[[ -9.7   4.6  59.9 -20.7 -14.5 -54.4 -14.4   1.1 -26.0  31.3 -29.2]
 [  1.9  22.9  16.4 -20.5  12.3  19.7  14.9  35.0 -25.4   8.8 -31.2]
 [  6.7  -8.1  -1.0   1.1  -9.5   7.3   1.8 -17.0 -10.5   5.6 -13.5]
 [  7.8  -5.0   0.3  -1.9 -18.0   1.9  -0.5 -11.6   2.5   3.1   0.2]
 [ 22.9   3.3  -7.2 -37.8   8.6  -2.0  -9.5   6.8  54.4  20.3  17.3]]
=>
[[ 17.3  20.3  54.4   6.8  -9.5  -2.0   8.6 -37.8  -7.2   3.3  22.9]
 [  0.2   3.1   2.5 -11.6  -0.5   1.9 -18.0  -1.9   0.3  -5.0   7.8]
 [-13.5   5.6 -10.5 -17.0   1.8   7.3  -9.5   1.1  -1.0  -8.1   6.7]
 [-31.2   8.8 -25.4  35.0  14.9  19.7  12.3 -20.5  16.4  22.9   1.9]
 [-29.2  31.3 -26.0   1.1 -14.4 -54.4 -14.5 -20.7  59.9   4.6  -9.7]]

[[-59.4  30.5 -24.7]
 [ -8.8  39.8 -41.7]
 [-39.5  23.7 -20.2]]
=>
[[-20.2  23.7 -39.5]
 [-41.7  39.8  -8.8]
 [-24.7  30.5 -59.4]]

[[-26.7 -16.3 -32.2]
 [ 14.1 -15.8  38.1]
 [-15.5   4.7  67.7]
 [-18.8 -24.0   9.1]
 [ 32.8  -0.2 -18.2]
 [ -3.5 -10.5 -14.7]
 [ -0.7   9.6  -7.2]
 [-13.4  23.3  30.5]
 [ 40.0 -10.4  45.6]
 [  9.4  65.5  23.7]
 [ -0.3 -33.0  24.5]]
=>
[[ 24.5 -33.0  -0.3]
 [ 23.7  65.5   9.4]
 [ 45.6 -10.4  40.0]
 [ 30.5  23.3 -13.4]
 [ -7.2   9.6  -0.7]
 [-14.7 -10.5  -3.5]
 [-18.2  -0.2  32.8]
 [  9.1 -24.0 -18.8]
 [ 67.7   4.7 -15.5]
 [ 38.1 -15.8  14.1]
 [-32.2 -16.3 -26.7]]

[[ -6.5  -5.2   2.5 -17.4   5.8 -18.9   3.3]
 [-47.6  12.2   7.8  23.0 -36.9  60.0 -19.5]
 [  9.1   2.0 -10.3  -4.1   9.3  -4.0  12.7]
 [  7.8   1.0  -8.9  -5.8   9.3  -6.3  11.9]
 [ 23.9   8.9 -21.6  10.0  11.7  11.2  20.3]
 [-48.4  12.3   8.0  23.2 -37.4  60.7 -19.9]
 [ -8.8  -5.5   3.5 -18.1   4.8 -18.7   2.4]
 [ 21.1   9.6 -21.9  10.0  10.5  13.7  20.5]
 [-52.4  15.0   6.7  27.4 -41.3  70.3 -20.3]
 [ 13.6  13.1 -24.0  14.1   5.4  26.2  20.7]]
=>
[[ 20.7  26.2   5.4  14.1 -24.0  13.1  13.6]
 [-20.3  70.3 -41.3  27.4   6.7  15.0 -52.4]
 [ 20.5  13.7  10.5  10.0 -21.9   9.6  21.1]
 [  2.4 -18.7   4.8 -18.1   3.5  -5.5  -8.8]
 [-19.9  60.7 -37.4  23.2   8.0  12.3 -48.4]
 [ 20.3  11.2  11.7  10.0 -21.6   8.9  23.9]
 [ 11.9  -6.3   9.3  -5.8  -8.9   1.0   7.8]
 [ 12.7  -4.0   9.3  -4.1 -10.3   2.0   9.1]
 [-19.5  60.0 -36.9  23.0   7.8  12.2 -47.6]
 [  3.3 -18.9   5.8 -17.4   2.5  -5.2  -6.5]]

[[ -6.2  25.5 -14.4  13.2   4.7  -7.6  20.6  11.8 -29.4 -57.7  -4.2  10.6
  -38.7]
 [-40.4 -11.0   6.5  -1.8 -40.4 -13.4 -14.1 -30.0 -32.6   1.2 -11.9  10.7
   -5.5]
 [-52.5   2.1  -1.8  14.8 -26.2 -19.4  -3.6  -1.9 -28.2  -2.8 -30.1  -0.1
  -51.4]
 [-27.8   0.8  -9.0  13.3  -2.9 -14.1  16.9  13.6 -22.3 -34.9  -1.8   1.7
  -34.3]
 [ 22.1  48.2  -1.7  24.6  26.3  -8.7   9.8  16.2 -19.9 -46.5 -26.6  -1.0
  -35.4]
 [ -9.3 -25.6  17.3   5.2 -36.4 -30.4  -8.4 -15.0 -25.9 -34.5  10.8   9.9
   30.1]]
=>
[[ 30.1   9.9  10.8 -34.5 -25.9 -15.0  -8.4 -30.4 -36.4   5.2  17.3 -25.6
   -9.3]
 [-35.4  -1.0 -26.6 -46.5 -19.9  16.2   9.8  -8.7  26.3  24.6  -1.7  48.2
   22.1]
 [-34.3   1.7  -1.8 -34.9 -22.3  13.6  16.9 -14.1  -2.9  13.3  -9.0   0.8
  -27.8]
 [-51.4  -0.1 -30.1  -2.8 -28.2  -1.9  -3.6 -19.4 -26.2  14.8  -1.8   2.1
  -52.5]
 [ -5.5  10.7 -11.9   1.2 -32.6 -30.0 -14.1 -13.4 -40.4  -1.8   6.5 -11.0
  -40.4]
 [-38.7  10.6  -4.2 -57.7 -29.4  11.8  20.6  -7.6   4.7  13.2 -14.4  25.5
   -6.2]]

[[  1.6  18.4  17.6  25.7   1.8  11.5  26.1   7.8  28.1]
 [ 40.4  20.3  18.5  33.0  41.0   8.0  36.1  53.2  47.7]
 [-15.2  21.9  22.2  20.6 -15.3  23.3  21.0 -12.1  20.2]
 [-15.9  19.7  22.1   0.6 -15.7  40.6   1.8 -14.9  -0.1]
 [  9.0  26.1  24.0  43.7   9.1   7.2  45.1  18.1  51.7]
 [  6.8  10.8  12.3  -1.3   7.2  25.9  -0.4  11.0  -0.2]]
=>
[[ -0.2  11.0  -0.4  25.9   7.2  -1.3  12.3  10.8   6.8]
 [ 51.7  18.1  45.1   7.2   9.1  43.7  24.0  26.1   9.0]
 [ -0.1 -14.9   1.8  40.6 -15.7   0.6  22.1  19.7 -15.9]
 [ 20.2 -12.1  21.0  23.3 -15.3  20.6  22.2  21.9 -15.2]
 [ 47.7  53.2  36.1   8.0  41.0  33.0  18.5  20.3  40.4]
 [ 28.1   7.8  26.1  11.5   1.8  25.7  17.6  18.4   1.6]]
